Here is a tiny trained network, its code and every weight. The questions are about switching its units off for an input and a class, where a switched-off unit gives its printed mean instead of its output.

import numpy as np


def w(rows, s, z=0):
    codes = np.array(rows[::2]) - 128.0
    scale = np.full(codes.shape[1], s)
    scale[-1] = z or s
    return codes * scale


def norm(h):
    return h / np.sqrt((h * h).mean(-1, keepdims=True) + 1e-5)


def f(y):
    return y / 2 * (1 + np.tanh(0.7978845608 * (y + 0.044715 * y**3)))


def log_softmax(a):
    a = a - a.max(-1, keepdims=True)
    return a - np.log(np.exp(a).sum(-1, keepdims=True))


def net(x, mask):
    res = np.array(x, float).reshape(1, 2) / 4 @ E
    u = 0
    for l in range(3):
        y = f(norm(res) @ A[l][:, :-1].T + A[l][:, -1])
        res = res + np.where(mask[u : u + 3], y, B[l][:, -1]) @ B[l][:, :-1]
        u += 3
    return log_softmax(norm(res)[-1] @ U[:, :-1].T + U[:, -1])


A, B = {}, {}
E = w([
[138,173,114,157,37,65,115,138,116,112,194],'x0',
[150,60,101,10,152,61,33,141,206,145,136],'x1',
],0.012)
A[0] = w([
[157,254,146,148,73,43,197,127,95,108,131,146],'L0N1',
[180,86,85,68,194,165,110,124,137,138,139,108],'L0N2',
[196,97,177,77,137,222,77,86,77,152,107,2],'L0N3',
],0.0068,0.004)
B[0] = w([
[169,73,88,140,57,152,63,145,162,149,115,254],'L0N1',
[5,91,55,109,87,70,151,180,195,108,152,215],'L0N2',
[86,164,163,127,115,154,200,118,114,153,148,153],'L0N3',
],0.011,0.0072)
A[1] = w([
[134,177,173,84,164,59,66,171,198,46,216,6],'L1N1',
[113,202,254,155,7,93,144,126,66,100,223,100],'L1N2',
[43,151,145,158,155,189,174,151,132,194,45,117],'L1N3',
],0.0062,0.0023)
B[1] = w([
[7,62,131,84,205,109,112,6,160,153,127,209],'L1N1',
[156,181,7,153,43,40,147,123,167,38,121,203],'L1N2',
[198,155,171,187,138,152,89,146,100,178,81,254],'L1N3',
],0.011,0.0044)
A[2] = w([
[182,254,93,183,32,86,22,166,161,47,235,2],'L2N1',
[110,209,89,123,105,143,171,243,238,226,79,111],'L2N2',
[111,54,103,168,1,149,189,126,169,22,197,147],'L2N3',
],0.0062,0.0037)
B[2] = w([
[213,203,106,139,128,177,236,179,66,27,167,254],'L2N1',
[150,46,183,165,197,23,255,116,30,163,91,199],'L2N2',
[177,233,11,75,185,15,165,9,219,40,87,243],'L2N3',
],0.009,0.007)
U = w([
[66,39,186,116,67,187,81,206,57,92,199,21],'0',
[113,106,178,67,129,156,75,204,53,38,183,1],'1',
[136,105,188,125,141,207,103,133,85,46,205,1],'2',
[66,13,176,157,198,82,212,193,64,178,57,123],'3',
[59,24,65,21,158,2,71,149,190,107,153,238],'4',
[186,163,189,212,144,230,118,85,39,192,38,224],'5',
[211,190,43,194,49,48,176,96,135,30,124,253],'6',
],0.01,0.0047)

Each question gives the input, the list of numbers given to net, and the class t.
The units are the neurons (one row each of A and B). Each row of codes is followed by its name. A weight is (code - 128) times the scale printed after its matrix; where a second scale follows, it is the last column's (A, B and U).
mask holds one flag per neuron, layer by layer. A switched-off neuron (its flag False) gives its mean, the last column of its row in B, instead of its output. The means were averaged over made-up inputs and are rounded, as every weight is.
A unit's drop is (log p(t) with every unit on - log p(t) with that unit switched off) / (log p(t) with every unit on - log p(t) with every unit switched off).
unit that matters most: the unit with the biggest drop
k most important neurons: the k neurons with the biggest drops, biggest first
k most important neurons of layer l: the k neurons of layer l with the biggest drops, biggest first
drop of u: that unit's drop, to one decimal
input [-2,-8], class 5: unit that matters most => L1N3
input [-2,1], class 3: 2 most important neurons => L2N2, L0N3
input [-5,-1], class 3: 3 most important neurons => L2N2, L0N2, L2N1
input [6,4], class 4: 3 most important neurons => L1N1, L0N3, L0N1
input [-5,2], class 3: 2 most important neurons => L2N2, L0N3
input [-8,3], class 3: 2 most important neurons of layer 0 => L0N3, L0N1
input [-3,1], class 3: 3 most important neurons => L2N2, L0N3, L0N1
input [-7,-2], class 5: 2 most important neurons of layer 1 => L1N3, L1N2
input [-2,-1], class 5: 2 most important neurons => L1N3, L0N2
input [-2,-3], class 5: drop of L1N1 => 0.0
input [4,3], class 4: drop of L1N1 => 2.9
input [-6,1], class 3: drop of L0N2 => 0.1
